Each row of numbers belongs to one of the nodes below and depends on some of the facts about them. Some rows are named. Which node is each other row?

Known rows:
flomil: [  1   4  -2  -1   2 -10  12   2  -1  -8   5   2  -1 -14   5  -1   4   2
   3   5  -2 -11  -2  -4  12  -8 -10   1 -13  -1  13  -5  -2   4   1   2
   4   7   1   6  -9  -4 -10   3]
vonu: [ 4  7  2 -4  2  0  0 -3 -2  1  0  2 -3 22 -2  2 -6  1  1  4 10  4  2  5
 -1 -3  1 -1  2  3  6  1  3  1 -1 -3 -7  2 -2 -1 -1  4  3  2]
tobrok: [ 24 -10   2  13   2  -4   4   7   0  -1   7   7  -2 -65  17 -24  -1 -11
 -18  -5   3 -49  -2  31   0   2 -19   5 -21  28  -7  -6  -3 -17   2  -8
  30  -2 -22 -31   2  -5  -4   2]
graplen: [ 7  3  1  0  0 -5  4  0  1 -2  1  0 -2  7  5  0  2 -1  2 -1 -1 -6  4  4
  2 -4 -2  1 -7 -2  4 -4  1  3  0  0  3  5  4 -1 -3  0  3  4]
sogre: [ 4  8  1 -5  3  1  0 -3 -2  1  0  2 -3 21 -3  1 -7  2  1  5  9  3  2  4
 -2 -2  0 -1  0  3  7  0  4  1 -1 -5 -7  2 -1  0 -1  5  2  2]
nutal: [-35  -7  16  -7 -12   0   0  -1   1   3   3   4  -2 -79  -7   5  -7 -11
  18 -16   1 -10 -11  -5   2   7  12   5 -16 -18  11  10  -1   0   0  20
  -1  13 -18  19 -10  11 -21  14]
greten: [ 2  0  1 -1 -1 -5  8  0 -1 -3  3  1 -2  2  3 -1  1  0  3  4  3 -5  0  0
  3 -6 -4  0 -8 -1 11 -2  0  1  1 -6  1  5  0  1 -8  0 -2  2]
putrek: [-25 -10  16   0 -14  -8   6   4  -5   0  -3   0  -1 -17 -19  -3 -10  -3
  11  -9  34  -4   2  -4  10   3   3   3  -3  -1  -3   7  -4   3  -2 -17
 -15   7  -7   0 -19  11 -25  12]
gogri: [ 3  1  4 -2 -3 -3  3  1 -1  0  1  1  0  5  7 -2  2 -1  0 -3 -1  0  3  6
  0 -3 -3  1 -4  1  0 -4  4  0  0 -6  4  5 -1 -2 -5 -1  3  5]
tizuluk: [  5   8  -1  -1  -2   0  -3  -2   0   0   2   1  -3  12 -11   1  -2  -2
   3   0   4   9   0   4   2  -6  -2  -1   6   0   9   1   1   2   3 -11
  -4   3   3  -2  -6   7   4   0]
braves: [ 2  1  0  2 -3 -1  2 -2 -1 -3  2  2 -2  4  2 -1  4  0  3  0  3 -6  1  1
  3 -6 -1 -1 -7 -4  8 -1 -1  1  1 -8  0  6  4  0 -5  0  2  2]
grotok: [ 2  0  2 -2 -3 -3  4  1 -2 -1  2  1 -1  3  5 -2  2 -1  2  0 -1 -1  2  4
  1 -4 -3  0 -5 -1  5 -3  2  0  1 -6  2  6  0 -1 -7 -1  2  3]
meskudos: [  1  -4  -4   1  -1   6  -4  -3  -9  -6  -3   3  -4  45   0   1   3  12
   4  -6   9  15   3   3   3  -1  -6   1  -4   4  -3  -7   6   2  -1  11
  59   8  -5 -14   3  15   7   6]
fladragek: [ 6  4  3 -1  2 -8  5 -4  0 -3  2  0 -1  9  4  0  0 -1  2 -2  4 -4  1  5
  1 -2  1  2 -5  0  1 -4  2  1 -2  2 -2  2 -1 -3 -3 -1  2  3]
bridron: [-17 -12  16   3 -14 -11  10  10  -7  -3  -8  -1   0   6 -23  -6 -12   2
   7  -8  51  -2   8  -6  14   0  -2   1   3   7 -12   5 -10   7  -2 -31
 -12   4  -3 -11 -22  15 -26  13]
lozaskis: [ 7  3  1  0  1 -6  4 -2  1 -2  1  0 -2 12  3  0  1 -2  3 -2  3 -2  2  4
  1 -3  0  1 -5 -3  6 -3  2  2 -1 -2 -1  3  3 -2 -3  0  4  2]
breludo: [ 5  0  4 -1 -2 -3  3 -2 -2 -3  1  1  1  3  6 -2  2  0  2 -4  0  0  2  5
 -2 -3 -3  1 -4  2 -3 -4  4  1  0 -3 10  4 -4 -6 -4  0  4  5]
rupe: [  4   0   3  -2  -2   3   0  -4  -4   0   0   2  -2  18   0  -1  -2   0
   3   2   7   3   2   3  -4  -5   2  -1  -2   1   5   1   4  -1   0 -10
   5   2   0  -5  -4   4   7   2]

Some facts about the nodes:
plostal: uses; drodren: refers to
nimi plostal nebo; vugror plostal flelek; vugror plostal stuskes; nivam plostal guplibrer; pupu plostal zipla
skatis plostal plotem; kiklas plostal nozetrir; vesul plostal bridrok; vesul plostal disuk; sevador plostal rutes
sevador plostal pledok; tromen plostal rutes; tromen plostal plasku; tromen plostal nastok; tromen plostal gridaflir
tromen plostal vimu; vimu plostal rutes; vimu plostal flelek; vimu plostal magogek; zofo plostal vimu
mizuk plostal puzos; truvetem plostal skefes; truvetem plostal bridron; gogri plostal puzos; klatobrek plostal nastok
klatobrek plostal labri; testo plostal kiklas; viplo plostal puzos; viplo plostal rogogan; viplo plostal kiklas
bridron plostal rutes; bridron plostal gridaflir; bridron plostal kiklas; ruzo plostal zipla; pluflol plostal plotem
gritu plostal totras; gritu plostal femepa; druvo plostal nedol; tropi plostal guplibrer; tropi plostal nutal
fedru plostal rutes; nastok plostal fadral; datom plostal vagram; datom plostal trabragem; marok plostal rutes
rupe plostal braves; rupe plostal baplon; peval plostal puzos; peval plostal lozaskis; drozezu plostal giskam
drozezu plostal tizuluk; drozezu plostal kiklas; meskudos plostal guplibrer; troflol plostal skuli; troflol plostal nutal
flelek plostal rutes; kozak plostal mizuk; rogogan plostal rutes; rogogan plostal braste; bufel plostal flelek
vagram plostal rutes; vagram plostal flomil; vagram plostal labri; kadur plostal rutes; pofezi plostal puzos
foste plostal flelek; foste plostal skuli; breludo plostal stopla; breludo plostal braves; breludo plostal rutes
breludo plostal viplo; breludo plostal magogek; trotal plostal rutes; stomem plostal breludo; stomem plostal tragi
bresas plostal nastok; magogek plostal fadral; flaskol plostal foze; tapostos plostal rutes; tapostos plostal mide
nozetrir plostal rutes; nozetrir plostal fadral; nozetrir plostal magogek; badir plostal trotal; nakluklak plostal flomil
nakluklak plostal feske; truplar plostal rutes; gesa plostal foze; fladragek plostal braste; rekezu plostal rutes
rekezu plostal vanudra; pigrabra plostal pofezi; pigrabra plostal trabragem; seva plostal rutes; seva plostal zipla
seva plostal skebunu; vustol plostal rutes; trapa plostal rutes; plotem plostal rutes; braves plostal flelek
plifle plostal feskaga; drasum plostal vimu; stozima plostal grotok; stozima plostal flelek; stozima plostal flomil
stozima plostal greten; stozima plostal vimu; vanudra plostal nastok; vanudra plostal trabragem; vanudra plostal kiklas
graplen plostal trotal; feskaga plostal tovepak; tobrok plostal puzos; tobrok plostal labri; tobrok plostal giskam
tobrok plostal kiklas; labri plostal rutes; labri plostal flelek; fetrul plostal braste; fetrul plostal vimu
vife plostal gridaflir; nedol plostal fadral; nedol plostal vimu; trabragem plostal rutes; trabragem plostal flelek
vuzizu plostal graplen; pledok plostal nedol; pledok plostal gidriklan; liskem plostal pledok; lepovo plostal fadral
sazom plostal guplibrer; sazom plostal fadral; femepa plostal giskam; vinon plostal bufel; vinon plostal trotal
poma plostal braves; poma plostal vanudra; puzos plostal rutes; puzos plostal flelek; puzos plostal labri
plinadum plostal rutes; plinadum plostal fadral; plinadum plostal magogek; noski plostal rupe; noski plostal grudi
noski plostal fadral; stuskes plostal rutes; guplibrer plostal nastok; grotok plostal puzos; dredok plostal fabel
dredok plostal bridron; ripem plostal guplibrer; skebunu plostal suzo; skebunu plostal nebo; skebunu plostal trabragem
fakles plostal pluflol; nutal plostal drasum; nutal plostal labri; ziflen plostal bresas; ziflen plostal fadral
furidrir plostal stopla; furidrir plostal filas; giskam plostal puzos; grudi plostal stopla; grudi plostal vanudra
grudi plostal pledok; gropovan plostal vimu; zostizur plostal vimu; nelu plostal braves; nelu plostal drasum
kidrakir plostal muva; kidrakir plostal flomil; veki plostal mizuk; veki plostal rutes; veki plostal drasum
veki plostal vimu; veki plostal kiklas; nebo plostal flelek; putrek plostal veki; tragi plostal masor
tragi plostal tizuluk; fadral plostal braves; fadral plostal rutes; fadral plostal flelek; zufas plostal putrek
filas plostal vagram; filas plostal rutes; vatom plostal nozetrir; migran plostal vugror; dudre plostal giskam
lozaskis plostal rogogan; stopla plostal dudre; zipla plostal vuvun; zipla plostal mizuk; zipla plostal flelek
klipo plostal trapa; klipo plostal bufel; gelur plostal rutes; gelur plostal foze; nekol plostal puzos
nekol plostal fadral; nekol plostal baplon; keklan drodren sazom; traflek drodren giskam; plebun drodren zofo
stagik drodren nedol; brazem drodren labri; pupu drodren tovepak; plala drodren plotem; suzo drodren tragi
zofo drodren skatis; dabes drodren puzos; mizuk drodren tobrok; fabel drodren zostizur; klatobrek drodren flomil
bridron drodren vanudra; baplon drodren tiskostes; druvo drodren pledok; marok drodren graplen; rupe drodren fibrok
peval drodren traflek; napler drodren stusun; pere drodren tapostos; meskudos drodren plugrus; tresto drodren plala
flelek drodren putrek; kozak drodren vuzizu; kobubras drodren nakluklak; tovepak drodren neflos; pofezi drodren furidrir
rerer drodren brige; foste drodren gelur; trotal drodren kozak; plugrus drodren skuli; podru drodren kobubras
zegregrak drodren guplibrer; tiskostes drodren foze; flaskol drodren braves; nakluklak drodren ripem; fladragek drodren gropovan
pigrabra drodren lozaskis; braves drodren milen; vanudra drodren bresas; graplen drodren muva; garudri drodren trabragem
betrule drodren rerer; foze drodren nutal; tobrok drodren zegregrak; sogre drodren stagik; vonu drodren plugar
mide drodren sevador; pledok drodren nebo; grote drodren fladragek; masor drodren stuskes; lepovo drodren flelek
sazom drodren fetrul; braste drodren nivam; femepa drodren suzo; skuli drodren plebun; puzos drodren brazem
stuskes drodren mide; guplibrer drodren masor; mera drodren bridron; ripem drodren tresto; fakles drodren fedru
nutal drodren lepovo; plugar drodren vugror; furidrir drodren kidrakir; grudi drodren braste; zostizur drodren marok
tizuluk drodren datom; nelu drodren meskudos; kidrakir drodren femepa; nebo drodren rekezu; putrek drodren mera
tragi drodren vife; fadral drodren klatobrek; lozaskis drodren trotal; zigitak drodren peval

Rows to name:
No name comes twice in this set of rows, the named rows included.
[ 3 -3  6 -4  0 -5  9 -1 -3 -4  1  1  1  4 11 -1 -2  0  2  0  1  0  1  1
 -4 -3 -4  1 -8  6  0 -5  4 -1  0 -2 14  3 -9 -4 -6 -1  2  5] | stozima
[-31  -7  18  -5 -13  -1   0  -1  -2   0   1   3   0 -62  -8   2  -9  -7
  16 -16  12  -9  -7  -5   2   6  10   4 -12 -12   2   9   0   0  -2  10
   2  10 -16  10 -11  11 -21  15] | lepovo
[-23  -6  15  -1 -11 -10   8   5  -8   0  -5   1  -1   5 -22  -4 -14   4
   8  -4  50  -2   5  -4  13   3  -1   2   3   7  -9   5  -4   5  -6 -22
 -27   5  -7  -1 -18  10 -31  12] | mera
[ 7  1  4 -3  1 -1  2 -1  0  1 -1  1 -2 18  1  1 -5 -3  1  1  6  1  2  5
 -4 -2  3 -1 -3  1  5  0  1  1  1 -4  2  2  0 -6 -3  6  9  3] | fakles
[ 3  3  3  1  1 -5  3 -6 -2 -6  2  1  1  9  2 -1  0  1  5 -3  8 -4  0  2
  0 -2 -1  1 -5  1  0 -2  4 -1 -3  0  3  2 -4 -5 -3 -2  0  3] | liskem
[-20 -14  16   4 -17  -9   8   7  -9  -4  -8   0   1  10 -23  -8 -11   5
   8  -8  54  -2   8  -7  14  -2  -3   0   3   9 -13   6  -7   5  -3 -38
 -14   4  -3 -11 -22  12 -27  12] | vanudra
[  4   2   4  -2   0  -7   8   2  -2  -5   2   1   2 -10  14  -3   4   2
   1  -3  -3  -7   2   3   4  -3  -7   2 -11   1  -4  -8   3   1  -1   5
  13   5  -4   0  -4  -5  -3   7] | datom
[ 4  6 -4 -1  3 -1 -1 -2 -4 -2  0  0 -5 41 -1  3  0  8  2 -1  5 14  4  5
  5  0 -4  2 -1  2  2 -7  7  5 -2  9 22  7  0 -4  3  7  2  4] | plugrus
[ 18  14   7  -2   6 -10   6   0   5  -4   3   1   5 -15  18   5   5  -1
   3   4 -20  -6  10  -4   4 -15   4  -1 -10   0  -1 -10   6   8   0 -12
 -27   4  15  13   2 -22   0   7] | skatis
[  3   2   1   3  -1  -5   4  -4  -1  -8   3   1   2  -7   8  -3   7   3
   5  -6   3 -12   0   0   6  -5  -4   2 -11  -2  -1  -5   1   1  -2   2
  10   5   0  -2  -4  -5  -4   5] | nedol
[ 4 -2  5 -3 -2  2  2 -2 -3  1 -1  1 -1 18  5  0 -4 -1  1  2  6  3  3  5
 -7 -3  3 -1 -4  3  3  0  5 -2  0 -9  3  3 -3 -6 -4  3  9  3] | foste
[ 16  -3   6  -3  -5   7  -5  -9   0   9  -1  -4  -5  43  -1   6   3 -12
  10  19  -8  18   5  -1  -4  -9  -1  -4  -5   7  24   3  16   3  -3 -31
  -4   3  22  -6   1  -9  17   3] | pofezi
[  4  -2   1   1  -4   3   0  -3  -1  -2   0   2  -3  13  -4   0  -2  -2
   4   3   9  -2   1   1  -1  -8   4  -3  -4  -4  12   3   0  -1   2 -12
   3   3   5  -5  -6   6   8   1] | fadral
[  3   2  -5   4  -4  -4   3   1   4  -3   3   1  -5  -3  -6   0   5  -5
   4   3   4 -13   0   1  11  -8   0  -1  -7 -12  21   1  -8   4   3  -8
 -11   6  15   3  -8   2   1   0] | rutes

The same nodes again, as new rows of numbers:
Some nodes and their rows:
dredok: [  9  69   1   7  -1 -27 -56   7  -3   0 -22  38  13 -25]
braves: [ 13  47  29 -13  25 -23 -18   8  -4 -32 -22  36 -24   2]
bufel: [ -8  53  17 -10  20 -29 -54  16 -18 -18 -38  40  -6 -20]
nebo: [ 15  45  32  -9  22 -22 -21   8  -4 -30 -19  38 -25  -2]
dudre: [ 12  70  -3  14  -2 -25 -63   0  -6   1 -25  35  12 -12]
kidrakir: [  9  27  28  -9 -46 -23 -16 -51  16 -38   8  56  12 -15]
vanudra: [ 45  30  -1   4  43 -58   2 -19  -2  18 -16  41  21 -19]
pigrabra: [ 32  59  18   7  -1 -20 -24   0   5 -12  -5  34  -8  -7]
mizuk: [ 36  55  20   0 -12 -28 -45 -13  -1   8 -13   1 -30   5]
noski: [  3  80 -10 -17  -3 -26 -42   6  -5   4 -19  38  10 -18]
puzos: [ 32  49  36 -16   9  -7 -40 -14 -12 -14 -11  -4 -28 -20]
stuskes: [ 14  83  46  36  -7 -34  31   1  23  10 -37 -21 -14 -32]
rogogan: [  7  75  11   9   6 -10 -51   0  -1   2 -23  20  24 -52]
trotal: [ 31  74  32  14   5   7  -9  -7  10 -22  -2  12   8 -38]
filas: [  7  77  12   8   6 -11 -48   1  -5  -1 -24  20  25 -54]
zipla: [ -1  57  12  -1  13 -28 -58  12 -14 -11 -33  38   0 -18]
disuk: [ 14  70   2  -5  -8 -43 -64  14  14  -8 -22  35  13 -38]
vuvun: [ 13  70   4  -6  -7 -43 -64  14  13  -9 -22  35  13 -37]

Which node is each row?
No name comes twice in this set of rows, the named rows included.
[  9  65   5   6  -3 -29 -56  10  -7   2 -22  40  11 -29] | troflol
[  9  74  -3   5  -2 -25 -52   5  -3   0 -23  38  14 -20] | vatom
[ 32  60  18   6  -5 -15 -30   0   9 -13  -1  32 -11  -5] | kozak
[ 32  64  10  16   3 -20 -15  -3   8 -12  -7  39   2   2] | grudi
[ -3  62  26  -8  19 -11 -51   7 -18 -13 -33  18   6 -54] | labri
[ -5  53  12   4   6  -8 -67  10  35  28 -12  49   1 -31] | drasum
[ 36  61  18  -2  -5 -36 -31   5  32 -17  -4  31  -4 -23] | braste
[ 32  54  20   2  -5 -23 -18   3  -4  -4   1  34  -8 -21] | klatobrek
[ 20  66  43  38 -45 -68  44  24 -11  40 -18  10 -38 -27] | guplibrer
[  0  60   9   4   3 -14 -63   8  23  18 -15  44   7 -29] | fetrul
[  2  81 -12 -36 -12 -25 -26  12 -19  16  -7  40   6 -32] | nastok
[ 30  24  10  13  -9  20 -34  55   4 -24  40  -4  17  30] | nutal
[ 15  39  19  -1 -32 -24 -20 -36  12 -30   2  50  11 -10] | tragi

